Below are the code and all the weights of a small trained network. Each question names an input and a target symbol and asks about switching units off, where a switched-off unit gives its printed mean instead of its output.

import numpy as np


def w(rows, s, z=0):
    codes = np.array(rows[::2]) - 128.0
    scale = np.full(codes.shape[1], s)
    scale[-1] = z or s
    return codes * scale


def norm(h):
    return h / np.sqrt((h * h).mean(-1, keepdims=True) + 1e-5)


def f(y):
    return np.maximum(y, 0)


def softmax(a):
    e = np.exp(a - a.max(-1, keepdims=True))
    return e / e.sum(-1, keepdims=True)


def log_softmax(a):
    a = a - a.max(-1, keepdims=True)
    return a - np.log(np.exp(a).sum(-1, keepdims=True))


def net(x, mask):
    ids = ['αβδεζηθλμξπτφψω'.index(c) for c in x.split()]
    T = len(ids)
    res = E[ids] + P[:T]
    r = norm(res)
    for j in range(2):
        rows = slice(3 * j, 3 * j + 3)
        q, k, v = (r @ M[0][rows].T for M in (Q, K, V))
        z = softmax(np.where(np.tri(T) > 0, q @ k.T / 3**0.5, -1e9)) @ v
        o = O[0][rows]
        res = res + np.where(mask[j], z, o[:, -1]) @ o[:, :-1]
    y = f(norm(res) @ A[0][:, :-1].T + A[0][:, -1])
    res = res + np.where(mask[2:6], y, B[0][:, -1]) @ B[0][:, :-1]
    return log_softmax(norm(res)[-1] @ U[:, :-1].T + U[:, -1])


Q, K, V, O, A, B = {}, {}, {}, {}, {}, {}
E = w([
[121,108,125,121],'α',
[129,109,130,132],'β',
[24,136,85,197],'δ',
[34,5,128,28],'ε',
[123,97,123,131],'ζ',
[122,108,126,128],'η',
[124,103,126,122],'θ',
[190,150,173,95],'λ',
[127,107,128,120],'μ',
[124,103,135,124],'ξ',
[143,131,121,216],'π',
[127,103,127,127],'τ',
[130,187,103,253],'φ',
[31,199,116,94],'ψ',
[198,61,136,232],'ω',
],0.023)
P = w([
[158,246,85,124],'0',
[30,104,197,71],'1',
[7,81,184,104],'2',
[5,72,167,129],'3',
[13,68,171,131],'4',
[7,55,174,128],'5',
[14,58,173,135],'6',
[12,64,175,123],'7',
[2,58,177,124],'8',
[2,62,176,117],'9',
],0.0035)
Q[0] = w([
[196,130,151,81],'H1',
[167,248,121,213],'H1',
[68,159,163,119],'H1',
[122,48,86,119],'H2',
[209,253,51,178],'H2',
[166,72,105,58],'H2',
],0.024)
K[0] = w([
[152,109,151,74],'H1',
[69,124,228,178],'H1',
[91,152,78,128],'H1',
[146,189,93,94],'H2',
[87,144,252,146],'H2',
[159,148,102,69],'H2',
],0.03)
V[0] = w([
[115,93,67,209],'H1',
[197,140,87,128],'H1',
[151,249,61,99],'H1',
[143,242,130,32],'H2',
[87,179,104,154],'H2',
[95,141,121,61],'H2',
],0.014)
O[0] = w([
[98,113,229,199,250],'H1',
[119,201,188,135,148],'H1',
[158,230,200,15,191],'H1',
[128,57,7,190,1],'H2',
[150,59,105,117,147],'H2',
[197,135,78,177,169],'H2',
],0.011,0.0054)
A[0] = w([
[81,76,89,52,124],'N1',
[42,208,89,162,223],'N2',
[107,175,177,170,163],'N3',
[254,137,123,105,3],'N4',
],0.018,0.003)
B[0] = w([
[124,46,214,143,158],'N1',
[5,158,136,117,184],'N2',
[209,114,28,141,248],'N3',
[149,177,125,64,166],'N4',
],0.018,0.012)
U = w([
[106,39,189,105,142],'α',
[125,151,8,139,112],'β',
[21,126,117,173,172],'δ',
[87,152,199,147,156],'ε',
[131,142,198,213,29],'ζ',
[67,209,108,91,124],'η',
[101,211,182,118,111],'θ',
[232,144,135,143,138],'λ',
[159,189,107,39,113],'μ',
[117,242,119,210,3],'ξ',
[156,59,98,48,164],'π',
[143,120,176,90,160],'τ',
[128,62,112,194,143],'φ',
[66,95,81,51,185],'ψ',
[122,134,184,104,172],'ω',
],0.016,0.0031)

Each question gives the input, a string of symbols that net reads in full, and the target symbol t.
The units are the heads (3 rows each of Q, K, V and O) and the neurons (one row each of A and B). Each row of codes is followed by its name. A weight is (code - 128) times the scale printed after its matrix; where a second scale follows, it is the last column's (O, A, B and U).
mask holds one flag per unit, heads first, then neurons. A switched-off unit (its flag False) gives its mean, the last column of its rows in O or B, instead of its output. The means were averaged over made-up inputs and are rounded, as every weight is.
A unit's drop is (log p(t) with every unit on - log p(t) with that unit switched off) / (log p(t) with every unit on - log p(t) with every unit switched off).
The circuit of an input: a set's keep is (log p(t) with only the set's units on - log p(t) with every unit switched off) / (log p(t) with every unit on - log p(t) with every unit switched off). Starting from all 6 units, units are removed one at a time, each time the one whose removal leaves the highest keep (on an exact tie, the one counted first), for as long as the keep stays at least 0.8.
units of the circuit, in order: the units of the circuit, biggest drop first
most important unit: the unit with the biggest drop
heads that matter: for each layer, one digit per head in row order, 1 if its drop is at least 0.15 and else 0, layers parted by /
drop of u: that unit's drop, to one decimal
input λ η α φ τ θ, target ψ: units of the circuit, in order => [H2 H1 N3 N1]
input β λ ξ η ψ ψ β θ ψ β, target θ: units of the circuit, in order => [H1]
input λ α ε η η α ξ, target ψ: units of the circuit, in order => [H2 H1 N3 N1]
input δ η η ψ ε η ω θ α τ, target α: heads that matter => 01
input ζ π ψ θ τ, target ζ: heads that matter => 11
input μ ψ ω η λ θ μ, target η: units of the circuit, in order => [H1 H2 N3]
input ξ ω θ π β, target δ: units of the circuit, in order => [H1 N3]
input ψ η η, target π: units of the circuit, in order => [H2 H1 N1 N4]
input θ η η η λ λ η θ, target β: heads that matter => 01
input η δ λ λ ε, target α: heads that matter => 00
input ω τ α, target ε: heads that matter => 11
input θ η η δ ψ, target δ: heads that matter => 10
input δ θ η τ λ α δ π β, target α: heads that matter => 01
input ω λ φ δ η τ μ, target ε: heads that matter => 11
input ε θ θ θ, target φ: units of the circuit, in order => [H1]
input ε τ δ η η τ, target φ: heads that matter => 10
input η θ η ψ τ δ τ β, target λ: units of the circuit, in order => [N3 H1 N2]
input θ δ θ π η η ω ψ ψ β, target β: drop of H1 => 0.1
input δ η λ μ ξ λ β θ θ α, target α: drop of H2 => 0.7
input θ θ ψ η η η η ε, target α: drop of N1 => 0.2
input δ ψ θ η θ η, target α: most important unit => H2
input θ λ θ α, target β: drop of H2 => 0.1
